Here is a tiny trained network, its code and every weight. The questions are about switching its units off for an input and a target symbol, where a switched-off unit gives its printed mean instead of its output.

import numpy as np


def w(rows, s, z=0):
    codes = np.array(rows[::2]) - 128.0
    scale = np.full(codes.shape[1], s)
    scale[-1] = z or s
    return codes * scale


def f(y):
    return np.maximum(y, 0)


def softmax(a):
    e = np.exp(a - a.max(-1, keepdims=True))
    return e / e.sum(-1, keepdims=True)


def log_softmax(a):
    a = a - a.max(-1, keepdims=True)
    return a - np.log(np.exp(a).sum(-1, keepdims=True))


def net(x, mask):
    ids = ['αβδεζηθλξπσφψω'.index(c) for c in x.split()]
    T = len(ids)
    res = E[ids] + P[:T]
    r = res
    for j in range(2):
        rows = slice(2 * j, 2 * j + 2)
        q, k, v = (r @ M[0][rows].T for M in (Q, K, V))
        z = softmax(np.where(np.tri(T) > 0, q @ k.T / 2**0.5, -1e9)) @ v
        o = O[0][rows]
        res = res + np.where(mask[j], z, o[:, -1]) @ o[:, :-1]
    y = f(res @ A[0][:, :-1].T + A[0][:, -1])
    res = res + np.where(mask[2:6], y, B[0][:, -1]) @ B[0][:, :-1]
    return log_softmax(res[-1] @ U[:, :-1].T + U[:, -1])


Q, K, V, O, A, B = {}, {}, {}, {}, {}, {}
E = w([
[161,113,151,189,157],'α',
[128,166,185,156,198],'β',
[106,120,129,153,110],'δ',
[160,164,165,251,141],'ε',
[86,116,100,197,116],'ζ',
[181,211,101,91,120],'η',
[190,216,169,152,139],'θ',
[135,78,37,117,166],'λ',
[64,127,90,65,131],'ξ',
[32,64,110,102,172],'π',
[119,69,149,128,209],'σ',
[61,196,175,178,100],'φ',
[185,122,70,53,224],'ψ',
[85,152,179,113,160],'ω',
],0.016)
P = w([
[107,167,110,245,215],'0',
[134,75,153,93,100],'1',
[116,160,42,134,219],'2',
[128,75,159,98,95],'3',
[89,164,46,124,197],'4',
[130,78,162,100,93],'5',
[86,140,91,135,190],'6',
[129,84,164,101,93],'7',
[107,152,136,146,177],'8',
[126,76,163,101,96],'9',
[92,162,129,120,163],'10',
[129,86,160,102,91],'11',
[96,143,159,131,165],'12',
[126,79,163,101,93],'13',
],0.012)
Q[0] = w([
[136,149,167,149,154],'head 0',
[47,181,94,197,193],'head 0',
[186,142,70,99,139],'head 1',
[88,198,158,95,251],'head 1',
],0.022)
K[0] = w([
[101,122,111,129,144],'head 0',
[94,253,44,176,191],'head 0',
[206,147,97,144,152],'head 1',
[232,105,225,67,131],'head 1',
],0.026)
V[0] = w([
[54,195,23,173,227],'head 0',
[170,2,207,68,44],'head 0',
[186,96,240,73,136],'head 1',
[228,180,78,141,162],'head 1',
],0.0094)
O[0] = w([
[34,207,167,175,89,241],'head 0',
[255,144,116,62,211,8],'head 0',
[95,199,241,123,213,141],'head 1',
[199,228,67,98,105,132],'head 1',
],0.0059,0.013)
A[0] = w([
[177,102,243,20,4,150],'neuron 0',
[79,112,131,80,172,254],'neuron 1',
[129,111,152,223,130,184],'neuron 2',
[239,97,212,167,65,233],'neuron 3',
],0.013,0.0035)
B[0] = w([
[71,94,252,9,116,170],'neuron 0',
[128,116,59,188,167,188],'neuron 1',
[135,150,70,82,141,249],'neuron 2',
[243,207,127,233,77,170],'neuron 3',
],0.012,0.016)
U = w([
[131,206,54,171,129,154],'α',
[92,183,157,138,164,188],'β',
[62,135,198,130,62,120],'δ',
[107,76,84,91,5,78],'ε',
[133,66,156,133,51,254],'ζ',
[138,182,212,157,132,14],'η',
[170,94,26,77,101,129],'θ',
[105,25,137,189,113,124],'λ',
[177,132,117,214,107,62],'ξ',
[140,172,108,2,83,122],'π',
[164,178,77,43,220,85],'σ',
[159,115,153,176,208,182],'φ',
[97,95,115,7,129,144],'ψ',
[88,117,229,113,178,74],'ω',
],0.0072,0.005)

Each question gives the input, a string of symbols that net reads in full, and the target symbol t.
The units are the heads (2 rows each of Q, K, V and O) and the neurons (one row each of A and B). Each row of codes is followed by its name. A weight is (code - 128) times the scale printed after its matrix; where a second scale follows, it is the last column's (O, A, B and U).
mask holds one flag per unit, heads first, then neurons. A switched-off unit (its flag False) gives its mean, the last column of its rows in O or B, instead of its output. The means were averaged over made-up inputs and are rounded, as every weight is.
A unit's drop is (log p(t) with every unit on - log p(t) with that unit switched off) / (log p(t) with every unit on - log p(t) with every unit switched off).
The circuit of an input: a set's keep is (log p(t) with only the set's units on - log p(t) with every unit switched off) / (log p(t) with every unit on - log p(t) with every unit switched off). Starting from all 6 units, units are removed one at a time, each time the one whose removal leaves the highest keep (on an exact tie, the one counted first), for as long as the keep stays at least 0.8.
circuit, biggest first: the units of the circuit, biggest drop first
unit that matters most: the unit with the biggest drop
top k neurons: the k neurons with the biggest drops, biggest first
which heads matter: for each layer, one digit per head in row order, 1 if its drop is at least 0.15 and else 0, layers parted by /
drop of u: that unit's drop, to one decimal
input θ φ η β σ θ η θ π η π ε, target α: which heads matter	00
input λ ε ω θ θ θ ξ λ η σ π, target α: circuit, biggest first	neuron 1
input ε ψ ω ξ α α ω η η β α θ π, target α: circuit, biggest first	neuron 1; neuron 0
input σ β ξ η δ σ β φ β θ θ δ, target ζ: top 3 neurons	neuron 2; neuron 0; neuron 3
input ε α β δ ε σ π σ ξ η, target π: which heads matter	11
input δ β η θ λ ζ, target ε: circuit, biggest first	head 1; head 0
input θ β θ η θ π η π φ ξ, target ψ: circuit, biggest first	head 0; neuron 0
input φ π θ ψ η η η η, target π: circuit, biggest first	neuron 0; head 1
input σ θ ω φ ψ θ α ω θ α, target ξ: which heads matter	10
input σ ε θ α, target ξ: top 2 neurons	neuron 3; neuron 2
input ζ η η λ φ ω σ, target α: circuit, biggest first	neuron 0; neuron 1
input ε φ φ ξ θ ξ α δ θ θ θ β ω θ, target η: top 2 neurons	neuron 3; neuron 0
input η η π η β σ σ α θ η ψ θ η π, target λ: top 2 neurons	neuron 1; neuron 2
input φ η φ δ η η φ ξ ζ ω, target ω: unit that matters most	neuron 0
input φ θ ψ φ λ δ, target ζ: top 3 neurons	neuron 0; neuron 2; neuron 3
input φ δ θ θ η α φ φ ζ λ η α α λ, target θ: drop of neuron 0	0.1
input σ π δ α λ η ξ η ζ ψ, target σ: drop of head 0	1.2
input ε η π π λ ξ, target ψ: drop of head 0	0.8
